Here is a tiny trained network, its code and every weight. The questions are about switching its units off for an input and a class, where a switched-off unit gives its printed mean instead of its output.

import numpy as np


def w(rows, s, z=0):
    codes = np.array(rows[::2]) - 128.0
    scale = np.full(codes.shape[1], s)
    scale[-1] = z or s
    return codes * scale


def norm(h):
    return h / np.sqrt((h * h).mean(-1, keepdims=True) + 1e-5)


def f(y):
    return np.maximum(y, 0)


def log_softmax(a):
    a = a - a.max(-1, keepdims=True)
    return a - np.log(np.exp(a).sum(-1, keepdims=True))


def net(x, mask):
    res = np.array(x, float).reshape(1, 4) / 4 @ E
    u = 0
    for l in range(3):
        y = f(norm(res) @ A[l][:, :-1].T + A[l][:, -1])
        res = res + np.where(mask[u : u + 4], y, B[l][:, -1]) @ B[l][:, :-1]
        u += 4
    return log_softmax(norm(res)[-1] @ U[:, :-1].T + U[:, -1])


A, B = {}, {}
E = w([
[94,176,118,183,189,147,148,135,100],'x0',
[147,150,93,146,49,66,124,179,161],'x1',
[91,124,132,118,143,205,221,112,254],'x2',
[12,76,98,165,151,72,138,98,148],'x3',
],0.0076)
A[0] = w([
[63,255,65,109,38,76,180,239,78,80],'0.n0',
[117,97,38,148,85,117,95,138,143,104],'0.n1',
[178,129,75,107,97,114,50,131,71,110],'0.n2',
[176,66,232,80,55,26,191,59,144,2],'0.n3',
],0.0055,0.0026)
B[0] = w([
[104,105,69,99,97,169,250,108,99,244],'0.n0',
[146,113,118,88,139,130,177,152,173,191],'0.n1',
[77,117,144,150,124,158,100,162,185,253],'0.n2',
[156,92,187,133,149,131,230,98,69,190],'0.n3',
],0.011,0.0036)
A[1] = w([
[194,192,65,103,169,195,129,198,108,116],'1.n0',
[106,83,102,127,110,71,64,203,1,6],'1.n1',
[122,94,79,51,197,191,63,32,45,88],'1.n2',
[152,57,240,129,91,92,146,133,152,56],'1.n3',
],0.0066,0.0018)
B[1] = w([
[145,66,71,124,230,51,119,95,174,226],'1.n0',
[93,235,158,142,111,186,107,15,223,242],'1.n1',
[96,129,44,41,137,159,194,255,87,253],'1.n2',
[135,87,89,161,163,125,96,30,100,213],'1.n3',
],0.009,0.0042)
A[2] = w([
[208,62,120,132,173,91,95,94,140,207],'2.n0',
[104,133,150,20,124,139,122,149,203,187],'2.n1',
[121,119,142,187,110,147,148,114,254,107],'2.n2',
[141,120,223,108,114,220,182,109,209,1],'2.n3',
],0.0094,0.00095)
B[2] = w([
[42,103,109,211,191,115,168,104,244,194],'2.n0',
[142,183,77,119,131,7,145,174,57,230],'2.n1',
[97,190,208,119,166,138,99,194,105,254],'2.n2',
[131,173,126,124,77,150,94,108,111,238],'2.n3',
],0.011,0.0065)
U = w([
[108,251,145,74,95,131,25,135,111,145],'0',
[141,98,63,22,84,145,172,214,81,195],'1',
[101,103,108,143,157,168,166,90,142,210],'2',
[90,110,98,122,173,68,107,167,180,146],'3',
[146,111,151,147,135,131,138,141,101,54],'4',
[181,72,156,124,70,165,80,123,67,2],'5',
],0.011,0.0041)

Each question gives the input, the list of numbers given to net, and the class t.
The units are the neurons (one row each of A and B). Each row of codes is followed by its name. A weight is (code - 128) times the scale printed after its matrix; where a second scale follows, it is the last column's (A, B and U).
mask holds one flag per neuron, layer by layer. A switched-off neuron (its flag False) gives its mean, the last column of its row in B, instead of its output. The means were averaged over made-up inputs and are rounded, as every weight is.
A unit's drop is (log p(t) with every unit on - log p(t) with that unit switched off) / (log p(t) with every unit on - log p(t) with every unit switched off).
The circuit of an input: a set's keep is (log p(t) with only the set's units on - log p(t) with every unit switched off) / (log p(t) with every unit on - log p(t) with every unit switched off). Starting from all 12 units, units are removed one at a time, each time the one whose removal leaves the highest keep (on an exact tie, the one counted first), for as long as the keep stays at least 0.8.
units of the circuit, in order: the units of the circuit, biggest drop first
most important unit: the unit with the biggest drop
k most important neurons: the k neurons with the biggest drops, biggest first
k most important neurons of layer l: the k neurons of layer l with the biggest drops, biggest first
input [-6,3,1,6], class 2: 2 most important neurons -> 0.n3, 1.n3
input [4,-8,7,1], class 1: 2 most important neurons -> 1.n1, 0.n2
input [6,5,8,-6], class 0: most important unit -> 1.n2
input [0,5,5,1], class 0: 3 most important neurons -> 1.n2, 2.n2, 2.n3
input [-5,0,3,-7], class 3: 3 most important neurons -> 2.n0, 1.n0, 0.n0
input [0,1,-6,-8], class 3: units of the circuit, in order -> 1.n0, 2.n0
input [-8,6,1,-5], class 2: units of the circuit, in order -> 1.n3, 0.n3, 2.n0
input [1,-8,7,-6], class 1: units of the circuit, in order -> 1.n1, 2.n0
input [-2,6,-4,-4], class 1: 2 most important neurons of layer 0 -> 0.n0, 0.n1
input [1,5,4,0], class 1: 3 most important neurons -> 0.n0, 1.n1, 0.n2
input [5,-3,-7,6], class 0: 2 most important neurons -> 1.n1, 2.n0
input [7,-7,-1,7], class 1: units of the circuit, in order -> 1.n2, 2.n0, 1.n1
input [-3,-6,4,-8], class 3: 3 most important neurons -> 1.n0, 2.n0, 0.n0
input [1,6,3,-7], class 3: units of the circuit, in order -> 1.n0
input [5,8,-2,-7], class 1: 2 most important neurons of layer 1 -> 1.n3, 1.n1
input [4,-8,-7,0], class 1: 3 most important neurons -> 1.n2, 2.n2, 2.n3
input [-7,0,2,-4], class 2: 2 most important neurons -> 1.n3, 2.n0
input [-8,2,-1,-1], class 2: units of the circuit, in order -> 0.n3, 1.n3
input [6,7,2,7], class 1: units of the circuit, in order -> 0.n0, 2.n0
input [6,-6,-7,-8], class 3: 2 most important neurons -> 1.n0, 2.n3
